Where the symbols take the states:
* | p h n f y q
mm | zc gm mg sn cd dm
cd | bc tn qh dm dq jn
jn | gm qt bq bt jc th
dj | qt qr lq pg zl zr
hs | fm tm rm rn dp cc
bc | mg bq mm qz sn gm
mt | bt pg qp dj lq zl
rq | tp rf jd zh cm pn
qn | mz dp dz rm fm dg
lq | th zr qt zl fh jm
gm | dq mt dm ft tn qp
bl | gz tb tl tz rq zh
mz | rf zg mh bs pz hs
dp | zg zc dg cc hj fb
fm | pz hj bs dg zg sd
bq | dm th gm jc ft mt
zr | sm tz jm bl tl rq
zh | tq qn cm rf pn dz
qr | jm tq zr tp bl tz
dz | mh dg mz fm bs zg
cc | sd qh hj zc fb bc
pz | dz rn qn hs rm dp
pn | tb fm rr dz mz bs
tp | tl rr bl tq tz tb
pg | fh tp zl qr zr bl
bs | qn sd pz zg hs rn
qp | jc zl bt lq qt fh
mg | fb dm zc cd qh dq
pc | cc sn tm mm mg cd
tb | cm pz zh mh rf qn
hj | rn bc sd fb pc mm
zg | rm pc hs sd rn tm
dm | qz qp dq tn jn bt
rm | bs cc fm dp dg hj
zl | zm bl fh zr jm tl
zm | lq gz dj sm pg qr
th | qp sm mt zm dj pg
qh | mm jn bc dq qz bq
fb | tm qz pc bc mm sn
cm | tz dz tq pn rr mz
tn | bq lq jn qp bt qt
gz | zr cm qr jd tp tq
sn | qh ft cd gm dm tn
qt | mt jm th fh zm sm
jm | pg rq sm tl gz jd
ft | jn dj tn mt qp lq
rr | zh bs tb mz mh pz
tz | jd mh rq tb zh rf
jc | tn zm ft th mt dj
dq | sn bt qz jn bq jc
rn | dg mg dp tm cc zc
tq | rq mz tz rr tb mh
tm | hj cd cc mg zc qh
dg | hs fb zg hj sd pc
mh | pn hs rf pz qn rm
fh | dj tl zm jm sm gz
zc | pc dq fb qh bc qz
qz | cd jc sn bq gm ft
bt | ft fh jc qt th zm
sd | dp mm rn pc tm mg
jd | bl pn tp cm tq rr
sm | zl jd pg gz qr tp
tl | qr zh gz rq jd cm
rf | rr rm pn qn dz fm

The rows follow the links: the fewer symbols apart two states are, the more alike their rows tend to be.

Each row is also shifted at random along 3 hidden directions that mean nothing.

Some states, each with a row of numbers:
zl -> (-8, +7, -1, -14, -11, -3, -5, -18, -31, -27, +49, +34, -12, +0, -24, +8, +14, 0, +2, -1, -33, +2, +4, -25, +18, +19, -15, +7, +10, +4, +12, -14, +0, -21, -21, -14, +22, -5, +17, -22, +10, -38, -47, -16, +21, -5, +7, +13, -3, -14, -2, +2, -36, -5, -16, +13, +11, +24, +14, +10, +31, +6, -8, +6)
tm -> (+45, -19, +16, +12, +32, -13, -8, +9, -2, -6, +8, +15, -53, -49, +47, +18, -33, -16, -10, +51, +18, +26, +19, -18, -26, +1, +20, -17, -1, +40, -28, +6, -21, -58, -17, +41, +25, +51, -17, -14, -5, +6, +1, +30, +80, +21, +41, -8, -42, -7, +39, 0, -7, +54, +20, -33, +46, -27, +19, -33, -17, +53, +44, -24)
qp -> (-69, -34, +11, +16, -10, +5, +20, +32, -10, +36, -10, -2, -13, -33, -36, +3, -17, -13, +25, +4, -15, -7, +11, +16, +43, -11, -13, -11, +6, +2, +23, -48, -9, -17, +6, +27, -28, -5, -16, +10, -41, -13, -14, +20, -24, +7, +0, +21, -20, +2, +12, -14, +16, +16, +9, +42, -17, +3, -21, +0, +11, +13, +27, -3)
cd -> (-80, -50, -12, +16, -24, +29, +35, -26, -56, -16, -36, +26, +10, -9, -22, +3, -8, +2, +50, +21, +24, +31, +28, +6, +20, -19, +1, -24, -32, -16, -55, +10, -20, -35, +7, +35, +15, +1, -70, +8, +27, -25, +29, +32, +43, +2, +18, -36, -26, +7, +10, +25, +17, -23, +14, +24, +28, +15, -6, -10, +5, +23, +23, -35)
dz -> (+2, +23, -10, +5, -22, -15, -13, -8, -37, +19, -38, +38, +4, +1, +31, +17, +4, +7, +33, +2, +48, -19, -11, +10, -16, -3, -17, -3, +16, +7, -11, +22, +2, -11, +6, -4, -8, +9, +7, +3, +1, -31, +31, -11, -1, -3, -5, -10, +11, 0, +0, -9, +38, -7, +9, -14, +4, +22, -2, +26, +21, +20, +6, -4)
tn -> (+22, -31, -11, -12, +4, -6, -2, +28, -20, -10, +49, +12, -33, -20, -11, -17, +17, -36, -11, 0, -46, +27, +7, -19, +10, +17, -7, +26, -1, +16, +34, -32, +7, -34, -23, +17, +31, +10, -4, -16, -21, -21, -41, +26, +15, -11, +5, +26, -15, -18, -3, +7, -34, +18, -9, 0, -1, +1, +26, -38, +12, +3, -23, +11)
dq -> (-55, -49, +6, +22, +7, -23, -8, +63, +18, +62, -37, +1, -21, -27, +4, -12, -19, -11, +3, +4, +25, +5, -25, +20, +28, -4, +1, -11, +1, +30, +29, -26, -11, -9, +17, +49, -32, +7, -34, +7, -41, +17, +12, +46, -26, -7, 0, +21, +2, +1, +15, -19, +40, +47, +21, +26, -1, -41, -24, -24, -11, +38, +32, -11)
gm -> (-81, -49, -16, -8, +8, +3, 0, -17, +5, -34, -16, -16, +18, +27, -27, -20, +1, +19, -25, +1, +28, +33, 0, -9, +33, -1, +34, -19, -37, +2, -37, +19, -3, +15, -16, +19, +11, -11, -65, -12, +38, +48, +9, +25, +34, -2, +6, -19, +11, +5, -9, +26, +2, -5, -13, +36, +29, -29, -9, -13, -45, +15, +5, -11)
pg -> (-7, +4, +9, -7, -8, -7, -1, +37, -20, +27, +33, +30, -45, -43, -13, +25, -5, -19, +5, -2, -39, -15, +0, -14, +25, +24, -23, +13, +33, +20, +55, -53, -6, -26, -10, +3, -12, +10, +45, -22, -52, -46, -45, -14, -23, -3, 0, +50, -13, -25, +12, -34, +0, +25, -9, +24, -21, +14, -3, +6, +38, +21, +12, +21)
cc -> (+30, -6, +24, +8, -10, -34, -31, +68, +26, +59, -50, +18, -1, +3, +45, -38, -17, -34, +13, -12, +41, -4, -41, +25, -22, +7, -18, -3, +4, +27, +40, +2, -3, +10, +13, +24, -57, +6, -6, +6, -47, -7, +32, +26, -61, +12, -18, +22, +39, +1, +10, -16, +50, +18, +10, -16, -22, -3, -35, -20, +17, +5, +12, +23)
jn -> (-12, -35, -15, -23, +7, +8, +0, -20, -4, -50, +36, -3, +11, +35, -25, -30, +21, -8, -29, -8, -23, +47, +1, -24, +12, +16, +10, +3, -25, -9, -19, +10, +7, -2, -22, +2, +27, -12, -34, -16, +43, +13, -32, +13, +29, -6, +3, +0, +3, -3, -19, +32, -43, -22, -27, +11, +15, +11, +25, -37, -9, -14, -35, +8)
mh -> (+38, +47, -12, +7, -16, +6, -11, -50, -14, -25, +7, +5, +59, +60, +12, +0, +22, +14, +20, -26, +9, -22, -6, +16, -30, -19, -5, +8, -1, -23, -26, +42, +8, +27, +21, -41, +14, -19, +12, +25, +51, -14, +10, -34, -3, -8, -12, -34, +25, +18, -25, +15, -11, -49, +6, -28, -1, +39, +11, +19, +12, -37, -39, -9)
sd -> (+21, -6, +2, +20, -18, -15, -12, +47, -24, +43, -36, +23, -9, -16, +27, -10, +3, -31, +44, -2, +32, -6, -12, +30, -20, -14, -23, +9, +4, +10, +11, -1, +5, -17, +23, +23, -24, +14, -11, +12, -31, -36, +30, +17, -25, -8, -9, +3, +7, +8, +2, -11, +39, +14, +18, -16, -16, +17, -9, -11, +34, +10, +1, -10)
bc -> (-51, -40, -19, -1, -27, +26, +25, -14, -41, -20, -40, +1, +22, +17, -23, -28, +22, -11, +22, -13, +18, +40, +21, -5, +3, -9, -4, -7, -39, -30, -42, +15, +8, -8, -4, +14, +12, -16, -60, +5, +24, -20, +28, +30, +8, -19, -4, -24, -10, +8, -21, +27, +22, -41, -18, +14, +0, +23, -2, -25, +6, -16, -19, -3)
tl -> (+35, +37, +6, +6, +20, -5, -11, -12, +36, +12, +58, -26, +28, +24, -11, +1, +7, +10, -15, -17, -34, -40, -15, +22, -1, -15, +10, +21, +18, -4, +26, -6, +12, +33, +23, -38, +1, -19, +53, +23, +6, +21, -26, -38, -23, -3, -12, +3, +22, +13, -14, -5, -32, -6, +13, -4, -17, -12, +16, +17, -15, -32, -34, -3)
pz -> (+27, +29, +16, -9, 0, +7, -8, -56, -13, -54, -15, +25, +14, +23, +34, +22, -20, +17, +2, +27, +33, +17, +13, -25, -32, +3, +9, -30, -11, -3, -60, +53, -19, -11, -23, -10, +19, +17, -11, -13, +51, -11, +24, -22, +59, +28, +14, -41, -9, 0, +18, +24, -3, -20, -11, -30, +40, +21, -1, +15, +4, +10, +29, -7)
fh -> (-35, -6, -16, -11, -21, -22, -15, +18, -15, +16, +12, +21, -13, +4, -19, +2, +25, -6, -4, -21, -14, -6, -28, -4, +37, +15, -22, +20, +13, +19, +49, -27, +11, -3, -10, -10, -5, -11, +22, -11, -19, -27, -27, -13, -32, -25, -14, +39, +18, -13, -20, -17, -3, +7, -15, +35, -12, +11, +2, +5, +24, +3, -27, +28)
pn -> (-11, +35, -19, +13, +7, -5, +7, +25, +2, +50, -59, -28, -17, -34, +16, +27, +10, +24, +2, -16, +26, -47, -4, +22, -7, -6, 0, +19, +30, +5, +17, -13, +5, +17, +18, -3, -17, +13, +33, +3, -53, +22, +38, -18, -54, -31, -2, +8, -6, +5, -18, -41, +53, +35, +16, +1, -25, -38, -4, +40, -12, +14, -6, +0)
hs -> (+60, +20, -5, -9, +18, -2, +3, +36, +36, +19, -34, -40, -10, -9, +29, -15, +9, -2, -39, -20, +9, +2, -4, +1, -36, +13, +3, +16, +13, -1, +20, +4, +12, +22, +4, +0, -11, +11, +12, -16, -36, +27, +28, -3, -48, -16, -15, +16, +10, -14, -16, -14, +31, +12, -14, -34, -31, -38, +1, -7, -17, -17, -17, +27)
bs -> (+96, +26, +14, 0, +37, -4, -9, -19, +6, -23, +26, +14, -53, -45, +54, +38, -33, +1, -18, +52, -1, +9, +28, -30, -48, +15, +17, -13, +23, +32, -30, +10, -14, -55, -26, +8, +30, +54, +24, -23, +9, -2, -7, -6, +87, +34, +36, -13, -45, -18, +33, +3, -25, +45, +4, -55, +35, -17, +30, -10, -14, +40, +36, -18)
bt -> (-102, -49, -7, +15, -9, +26, +42, -24, -62, -13, -3, +19, -27, -57, -38, +37, -17, +12, +47, +40, -1, +20, +45, -7, +48, -8, +5, -20, -17, -5, -39, -28, -21, -55, -17, +26, +24, +14, -43, -13, +8, -29, -7, +24, +67, +7, +37, -18, -63, +1, +25, +8, 0, +1, +4, +44, +35, +2, +13, +2, -3, +42, +46, -42)
sn -> (+45, -24, +37, +6, -7, -3, -9, +36, +31, +16, +39, +14, +25, +23, +1, -55, -11, -52, +21, -1, -26, +12, -17, +19, -10, -10, -23, +2, -10, -8, +32, -1, +1, +0, +28, +16, -28, -11, -17, +23, -8, -19, -22, +26, -30, +19, -24, +8, +24, +11, +3, +16, -26, -20, +19, -17, -24, +31, -10, -46, +23, -33, +1, +1)

Start here and follow the symbols in turn, left to right. Where do you end up?
Answers are names.
(-18, -38, -13, +13, -23, +12, +18, +18, -45, +16, -9, +15, -20, -35, +0, -6, +5, -23, +36, +12, +2, +21, +25, +4, +7, -4, -16, +7, -16, -5, -10, -14, -1, -42, +8, +30, +9, +14, -32, +8, -15, -37, +11, +40, +14, -14, +21, -5, -33, 0, -1, +1, +13, +8, +14, +3, +4, +11, +16, -26, +24, +17, +11, -16)
y h p -> tn
(-53, -37, -12, -12, -12, +30, +27, -40, -56, -51, +18, +17, +3, -3, -39, +3, +14, +1, +12, +9, -21, +37, +34, -25, +29, +1, +4, -11, -28, -17, -41, +2, +0, -30, -26, +6, +35, +3, -40, -15, +34, -24, -28, +16, +56, -3, +21, -14, -36, -4, -1, +31, -34, -33, -12, +26, +30, +26, +26, -19, +5, +4, +3, -7)
q p p -> qp
(+80, -13, -4, -19, +35, -16, -15, +60, +33, +12, +22, -21, -34, -19, +30, -33, +8, -39, -45, -9, -15, +19, -13, -11, -28, +23, +8, +29, +7, +19, +45, -16, +13, -9, -6, +18, -1, +18, +4, -19, -40, +23, -10, +28, -23, -3, -8, +25, +5, -19, -9, +0, -6, +37, -7, -28, -24, -30, +13, -50, -4, -6, -17, +27)
y n q -> dm
(-52, -41, +24, +8, -12, +2, +8, -7, +11, -7, -9, +3, +37, +30, -13, -32, -21, -13, +24, +12, +13, +19, -3, +18, +12, -16, +8, -34, -37, -15, -20, +14, -10, +9, +14, +20, -21, -21, -54, +21, +31, +7, +10, +35, +7, +24, -6, -24, +8, +20, +8, +27, +2, -25, +6, +19, +5, +10, -23, -19, -13, -5, +18, -20)
q q f -> zl
(+57, +11, -25, +14, +9, +16, +16, -3, -31, -4, -16, -6, -16, -31, +26, +6, +19, -2, +8, +2, +0, +8, +33, +4, -39, -5, +11, +25, 0, -8, -26, +12, +7, -24, +4, -2, +35, +31, -10, +6, -4, +1, +22, +9, +25, -18, +21, -24, -32, +7, -13, +2, +9, +8, +10, -47, +15, -4, +34, -16, -1, +1, -23, -18)
p n -> rm
(-14, -5, -16, -13, -5, -19, -18, -4, -1, -18, +40, +11, +17, +44, -28, -20, +30, -4, -15, -31, -30, -7, -35, -6, +34, +10, -7, +27, 0, +0, +34, -8, +16, +27, +2, -30, +4, -37, +18, -5, +13, +1, -39, -18, -28, -16, -16, +24, +35, -2, -27, +7, -36, -10, -9, +25, -5, +17, +10, +3, +7, -21, -44, +27)
q h f y -> mh
(-12, +34, -37, +21, -1, +5, +9, +2, -23, +29, -44, -13, -11, -20, +12, +31, +20, +24, +20, -13, +33, -41, +3, +20, -11, -15, +8, +17, +18, -2, -6, +1, +8, -1, +17, -10, +4, +12, +23, +15, -21, +11, +36, -18, -13, -28, +0, -12, -13, +10, -14, -31, +38, +17, +16, -6, -8, -21, +7, +39, -11, +13, -8, -22)
f y f -> dg
(-42, -26, +9, +26, +24, +5, +14, 0, +11, +23, +34, -12, -20, -38, -22, +21, -25, +12, +8, +26, -22, -9, +19, +10, +39, -16, +23, -9, +4, +9, +10, -27, -16, -23, +14, +21, +9, +2, -7, +10, -7, +20, -27, +9, +37, +13, +30, -2, -35, +7, +21, -6, -13, +36, +26, +26, +16, -32, +8, 0, -26, +39, +35, -32)
y h n -> zr
(-28, -39, -23, -6, +20, -3, -9, +4, +2, -17, +14, -12, -8, +3, -15, -17, +12, -6, -28, -5, -3, +38, -4, -19, +22, +14, +14, +8, -23, +10, -3, -6, +8, -3, -13, +22, +18, -1, -33, -11, +13, +26, -17, +29, +26, -16, +11, +10, -4, -2, -12, +8, -9, +15, -10, +19, +18, -24, +14, -32, -23, +16, -13, +2)
q f -> dj
(-32, +24, -21, +2, -35, -11, -2, -6, -32, +26, -71, +23, +17, +15, +24, +10, +24, +16, +36, -26, +57, -32, -17, +20, -3, -12, -19, +7, +9, +4, -12, +22, +8, +21, +15, -7, -15, -5, +4, +12, -4, -22, +52, -19, -33, -26, -16, -7, +24, +5, -11, -17, +60, -13, +5, +4, -5, +25, -16, +33, +19, +4, -14, -7)
n n y -> dz
(+19, -7, +14, +8, -18, -11, -20, +9, -7, +14, -29, +29, +17, +16, +30, -20, -11, -21, +30, +3, +38, +0, -14, +13, -20, -15, -17, -13, -11, +3, -14, +28, +1, -2, +15, +12, -19, +4, -25, +12, +9, -20, +33, +17, -7, +10, -5, -15, +14, +10, +11, +10, +28, -8, +12, -22, +3, +21, -16, -11, +23, +5, +15, -11)
f q y h -> qp
(-30, -23, +1, -7, +12, +3, +4, -14, +9, -22, -48, -7, +0, +2, +15, -4, -23, +19, -26, +18, +46, +37, +8, -20, -3, +3, +19, -25, -26, +2, -50, +35, -14, +2, -18, +28, +2, +9, -52, -15, +24, +31, +33, +26, +40, +9, +11, -22, -5, -3, +9, +12, +22, +5, -9, -5, +27, -27, -15, -11, -35, +23, +19, -11)
p p h -> mm
(+79, +22, +7, -4, +29, -11, -9, +52, +51, +31, -9, -31, -38, -27, +43, -6, -9, -14, -45, -6, 0, -5, -13, -12, -44, +21, +3, +16, +24, +20, +38, -14, +8, +7, -6, +7, -16, +24, +35, -13, -50, +27, +11, +4, -33, +1, -5, +26, -1, -20, +2, -24, +17, +45, -8, -43, -29, -32, -4, -15, -6, -1, +0, +29)
p f q -> tm
(+32, -29, +23, -4, +28, -7, -25, +4, +51, -20, +54, -16, +22, +38, -3, -42, -10, -21, -21, -1, -20, +22, -15, -6, +1, -12, +15, -6, -22, 0, +7, +11, -1, +17, +3, +8, +1, -13, -25, +4, +25, +30, -37, +19, +16, +19, -7, -2, +19, +10, +5, +30, -45, -5, +9, -6, +5, -14, +0, -45, -19, -16, -4, +3)
p f -> bq
(+33, +10, -20, +6, +11, +9, +15, +22, -2, +16, -40, -37, -15, -25, +25, -5, +11, +0, -17, -12, +21, -1, +15, +3, -30, +7, +7, +19, +2, -4, -8, +3, +12, +3, -1, +5, +4, +20, -1, -6, -27, +19, +34, +6, -18, -25, 0, +1, -19, -7, -15, -13, +37, +18, -5, -31, -22, -25, +11, -7, -15, -4, -16, +3)
n h f -> mg
(+48, +2, -25, +25, +1, +4, +9, +37, -51, +40, -17, +17, -41, -64, +41, +21, +16, -19, +38, +12, +16, -7, +22, +7, -35, -11, -6, +27, +23, +14, -6, -12, +9, -50, +8, +25, +20, +45, +3, +11, -43, -29, +21, +21, +27, -22, +27, -6, -33, -3, +0, -22, +28, +35, +26, -33, +10, -8, +32, -14, +14, +29, +6, -27)
f h q f -> jc
